Below are the code and all the weights of a small trained network. Each question names an input and a class and asks about switching units off, where a switched-off unit gives its printed mean instead of its output.

import numpy as np


def w(rows, s, z=0):
    codes = np.array(rows[::2]) - 128.0
    scale = np.full(codes.shape[1], s)
    scale[-1] = z or s
    return codes * scale


def f(y):
    return np.maximum(y, 0)


def log_softmax(a):
    a = a - a.max(-1, keepdims=True)
    return a - np.log(np.exp(a).sum(-1, keepdims=True))


def net(x, mask):
    res = np.array(x, float).reshape(1, 6) / 4 @ E
    y = f(res @ A[0][:, :-1].T + A[0][:, -1])
    res = res + np.where(mask, y, B[0][:, -1]) @ B[0][:, :-1]
    return log_softmax(res[-1] @ U[:, :-1].T + U[:, -1])


A, B = {}, {}
E = w([
[152,209,190,76,254,113,93,87,162,95],'x0',
[134,144,110,105,117,191,96,79,148,95],'x1',
[163,26,136,152,185,225,141,171,178,105],'x2',
[134,100,100,15,163,138,150,81,118,186],'x3',
[167,199,130,143,105,175,155,229,72,116],'x4',
[119,149,5,57,149,158,67,170,100,237],'x5',
],0.0093)
A[0] = w([
[117,58,156,147,112,107,148,92,131,125,141],'n0',
[139,102,113,158,142,169,97,140,142,127,58],'n1',
[133,136,140,108,186,138,125,102,121,120,226],'n2',
[119,163,169,129,150,122,110,26,170,62,158],'n3',
[119,128,119,80,178,151,128,130,149,146,148],'n4',
[126,109,60,145,112,178,102,147,145,143,76],'n5',
[134,154,115,141,118,125,137,201,112,144,253],'n6',
[152,118,143,117,51,153,170,112,91,100,188],'n7',
[129,143,49,118,46,102,111,104,115,157,201],'n8',
[125,140,125,84,205,175,122,107,129,131,127],'n9',
[120,200,206,152,155,85,139,173,126,109,196],'n10',
[134,123,143,98,149,152,121,111,121,117,113],'n11',
[124,44,152,150,121,129,125,144,147,124,163],'n12',
[138,138,128,76,217,159,132,137,119,149,134],'n13',
[136,121,98,172,166,176,131,136,145,108,84],'n14',
[126,6,168,175,57,99,154,96,154,129,196],'n15',
[147,120,120,106,194,123,127,122,138,131,143],'n16',
[127,128,101,98,33,143,137,138,101,171,125],'n17',
[133,127,128,131,76,171,173,152,105,113,166],'n18',
[129,178,86,98,160,147,98,132,110,148,125],'n19',
[119,93,84,133,106,103,81,108,143,152,199],'n20',
[140,110,119,136,133,148,93,138,144,137,111],'n21',
[151,146,155,135,143,126,106,83,138,113,83],'n22',
[138,197,175,128,164,151,148,139,123,104,176],'n23',
[116,147,96,113,168,118,96,98,127,158,236],'n24',
],0.013,0.0031)
B[0] = w([
[140,74,88,188,152,71,144,118,135,75,193],'n0',
[93,87,146,79,147,143,80,133,94,106,165],'n1',
[172,97,129,144,106,106,120,100,191,150,196],'n2',
[74,149,237,199,111,137,31,26,160,142,240],'n3',
[173,107,89,84,129,116,159,164,195,157,204],'n4',
[88,146,123,87,129,190,46,206,82,109,199],'n5',
[161,186,117,69,137,172,148,156,74,111,199],'n6',
[96,118,222,114,111,114,192,201,165,106,188],'n7',
[34,200,83,184,129,135,167,171,124,208,234],'n8',
[180,96,115,93,127,120,146,141,227,151,217],'n9',
[255,200,173,116,145,151,166,59,51,103,212],'n10',
[137,109,118,118,126,94,112,143,165,133,163],'n11',
[111,68,93,116,138,107,65,113,65,68,195],'n12',
[210,85,71,88,112,120,145,140,221,126,226],'n13',
[127,80,123,94,124,151,54,106,78,75,170],'n14',
[82,17,121,147,203,43,204,92,85,67,249],'n15',
[173,77,81,122,105,135,145,94,183,126,189],'n16',
[49,194,143,145,35,126,185,196,157,138,221],'n17',
[100,149,216,64,109,141,145,167,129,98,188],'n18',
[154,124,64,142,137,128,113,121,132,168,214],'n19',
[104,148,59,134,146,126,118,146,116,161,195],'n20',
[112,85,132,104,148,151,106,142,100,138,157],'n21',
[101,126,187,153,134,150,105,82,131,162,171],'n22',
[217,190,173,138,123,140,95,93,101,149,193],'n23',
[157,126,73,180,121,142,110,99,168,150,213],'n24',
],0.014)
U = w([
[45,140,180,114,17,122,234,181,107,150,81],'0',
[51,192,20,172,86,135,167,163,64,254,77],'1',
[123,127,229,200,89,117,75,27,149,157,185],'2',
[216,206,143,117,124,151,184,102,20,150,246],'3',
[80,88,114,49,91,200,83,185,66,130,83],'4',
[172,54,82,89,95,126,115,110,220,199,125],'5',
[80,33,116,176,175,33,199,99,74,105,140],'6',
],0.007,0.0011)

Each question gives the input, the list of numbers given to net, and the class t.
The units are the neurons (one row each of A and B). Each row of codes is followed by its name. A weight is (code - 128) times the scale printed after its matrix; where a second scale follows, it is the last column's (A, B and U).
mask holds one flag per neuron, in row order. A switched-off neuron (its flag False) gives its mean, the last column of its row in B, instead of its output. The means were averaged over made-up inputs and are rounded, as every weight is.
A unit's drop is (log p(t) with every unit on - log p(t) with that unit switched off) / (log p(t) with every unit on - log p(t) with every unit switched off).
The circuit of an input: a set's keep is (log p(t) with only the set's units on - log p(t) with every unit switched off) / (log p(t) with every unit on - log p(t) with every unit switched off). Starting from the 12 units with the biggest drops (on a tie, the unit counted first), units are removed one at a time, each time the one whose removal leaves the highest keep (on an exact tie, the one counted first), for as long as the keep stays at least 0.8.
units of the circuit, in order: the units of the circuit, biggest drop first
k most important neurons: the k neurons with the biggest drops, biggest first
drop when u is switched off: that unit's drop, to one decimal
input [5,0,-8,-8,-4,7], class 1: units of the circuit, in order -> n8
input [-7,2,-8,-7,7,4], class 0: 2 most important neurons -> n18, n7
input [8,7,-5,-7,6,8], class 3: 3 most important neurons -> n10, n23, n6
input [4,8,3,3,5,-3], class 2: 2 most important neurons -> n3, n23
input [4,3,-5,-2,-1,8], class 1: 3 most important neurons -> n8, n20, n3
input [-2,7,1,-4,4,-3], class 0: 2 most important neurons -> n7, n18
input [-6,4,-6,7,-2,-2], class 1: 2 most important neurons -> n8, n20
input [-7,4,5,-6,8,2], class 4: 2 most important neurons -> n5, n14
input [8,-4,7,0,-3,-3], class 2: 4 most important neurons -> n3, n22, n23, n10
input [6,4,7,2,-8,-4], class 2: 2 most important neurons -> n3, n22
input [3,-1,8,-8,-3,-3], class 6: 2 most important neurons -> n15, n12
input [-5,-7,-4,-2,-5,-1], class 6: drop when n15 is switched off -> 0.6
input [-7,5,3,-3,-5,-5], class 6: drop when n20 is switched off -> 0.0
input [5,1,3,3,-4,-6], class 2: units of the circuit, in order -> n3
input [3,4,1,-8,2,7], class 4: drop when n5 is switched off -> 0.1
input [-6,7,3,3,2,5], class 1: 2 most important neurons -> n8, n17
